Below are the code and all the weights of a small trained network. Each question names an input and a class and asks about switching units off, where a switched-off unit gives its printed mean instead of its output.

import numpy as np


def w(rows, s, z=0):
    codes = np.array(rows[::2]) - 128.0
    scale = np.full(codes.shape[1], s)
    scale[-1] = z or s
    return codes * scale


def f(y):
    return np.maximum(y, 0)


def log_softmax(a):
    a = a - a.max(-1, keepdims=True)
    return a - np.log(np.exp(a).sum(-1, keepdims=True))


def net(x, mask):
    res = np.array(x, float).reshape(1, 5) / 4 @ E
    y = f(res @ A[0][:, :-1].T + A[0][:, -1])
    res = res + np.where(mask, y, B[0][:, -1]) @ B[0][:, :-1]
    return log_softmax(res[-1] @ U[:, :-1].T + U[:, -1])


A, B = {}, {}
E = w([
[96,143,12],'x0',
[233,82,83],'x1',
[159,141,99],'x2',
[104,125,116],'x3',
[89,5,148],'x4',
],0.011)
A[0] = w([
[116,243,83,108],'neuron 1',
[84,164,207,147],'neuron 2',
[118,65,74,94],'neuron 3',
[4,170,67,113],'neuron 4',
[91,180,36,135],'neuron 5',
[126,91,237,183],'neuron 6',
[107,199,51,115],'neuron 7',
[139,14,153,253],'neuron 8',
[232,137,155,67],'neuron 9',
[204,139,92,139],'neuron 10',
[21,110,91,154],'neuron 11',
[106,171,34,181],'neuron 12',
],0.012,0.0074)
B[0] = w([
[171,153,134,222],'neuron 1',
[98,138,74,209],'neuron 2',
[226,154,69,170],'neuron 3',
[87,135,209,228],'neuron 4',
[210,134,238,215],'neuron 5',
[69,187,87,224],'neuron 6',
[166,150,150,207],'neuron 7',
[95,178,36,248],'neuron 8',
[100,48,130,185],'neuron 9',
[141,2,126,200],'neuron 10',
[89,58,218,215],'neuron 11',
[195,159,172,226],'neuron 12',
],0.01,0.012)
U = w([
[142,153,56,161],'0',
[8,79,170,43],'1',
[200,218,145,2],'2',
[143,136,222,61],'3',
[149,215,148,155],'4',
[110,186,102,225],'5',
[185,166,47,197],'6',
[140,38,134,138],'7',
],0.014,0.0066)

Each question gives the input, the list of numbers given to net, and the class t.
The units are the neurons (one row each of A and B). Each row of codes is followed by its name. A weight is (code - 128) times the scale printed after its matrix; where a second scale follows, it is the last column's (A, B and U).
mask holds one flag per neuron, in row order. A switched-off neuron (its flag False) gives its mean, the last column of its row in B, instead of its output. The means were averaged over made-up inputs and are rounded, as every weight is.
A unit's drop is (log p(t) with every unit on - log p(t) with that unit switched off) / (log p(t) with every unit on - log p(t) with every unit switched off).
The circuit of an input: a set's keep is (log p(t) with only the set's units on - log p(t) with every unit switched off) / (log p(t) with every unit on - log p(t) with every unit switched off). Starting from all 12 units, units are removed one at a time, each time the one whose removal leaves the highest keep (on an exact tie, the one counted first), for as long as the keep stays at least 0.8.
circuit, biggest first: the units of the circuit, biggest drop first
most important unit: the unit with the biggest drop
top k neurons: the k neurons with the biggest drops, biggest first
drop when u is switched off: that unit's drop, to one decimal
input [6,-7,5,-1,-7], class 3: circuit, biggest first -> (neuron 4; neuron 5)
input [3,4,1,1,-4], class 2: top 2 neurons -> (neuron 11; neuron 12)
input [-7,4,2,-5,5], class 0: most important unit -> neuron 8
input [4,3,5,0,0], class 2: top 2 neurons -> (neuron 5; neuron 12)
input [-8,2,-3,8,-6], class 5: circuit, biggest first -> (neuron 5; neuron 6; neuron 12)
input [-1,-7,-2,0,-3], class 1: circuit, biggest first -> (neuron 12; neuron 3)
input [-4,-3,8,-6,2], class 0: circuit, biggest first -> (neuron 4; neuron 5)
input [-1,5,-4,-7,2], class 0: circuit, biggest first -> (neuron 8; neuron 5)
input [-7,-2,3,8,7], class 5: circuit, biggest first -> (neuron 8; neuron 6)
input [7,3,2,2,0], class 3: top 4 neurons -> (neuron 8; neuron 5; neuron 10; neuron 6)
input [2,6,-5,8,-5], class 2: top 3 neurons -> (neuron 11; neuron 12; neuron 4)
input [5,-4,1,4,-8], class 2: top 4 neurons -> (neuron 1; neuron 12; neuron 7; neuron 9)
input [2,7,3,2,5], class 6: top 2 neurons -> (neuron 3; neuron 8)
input [-7,-2,-6,-6,-4], class 5: most important unit -> neuron 11
input [-1,-7,0,3,-5], class 3: top 3 neurons -> (neuron 8; neuron 4; neuron 6)
input [-3,4,5,-4,-6], class 7: top 2 neurons -> (neuron 10; neuron 9)
input [-5,2,1,-3,-3], class 7: top 2 neurons -> (neuron 9; neuron 8)
input [3,7,5,-5,-7], class 7: top 2 neurons -> (neuron 10; neuron 9)
input [8,-3,5,1,-4], class 3: drop when neuron 4 is switched off -> 0.3
input [7,8,-2,-7,7], class 6: drop when neuron 7 is switched off -> 0.0
input [3,-1,6,-3,-6], class 2: drop when neuron 11 is switched off -> 0.1
input [-8,-6,3,5,-2], class 5: top neuron -> (neuron 11)
input [-3,-2,3,-3,3], class 0: drop when neuron 11 is switched off -> 0.2
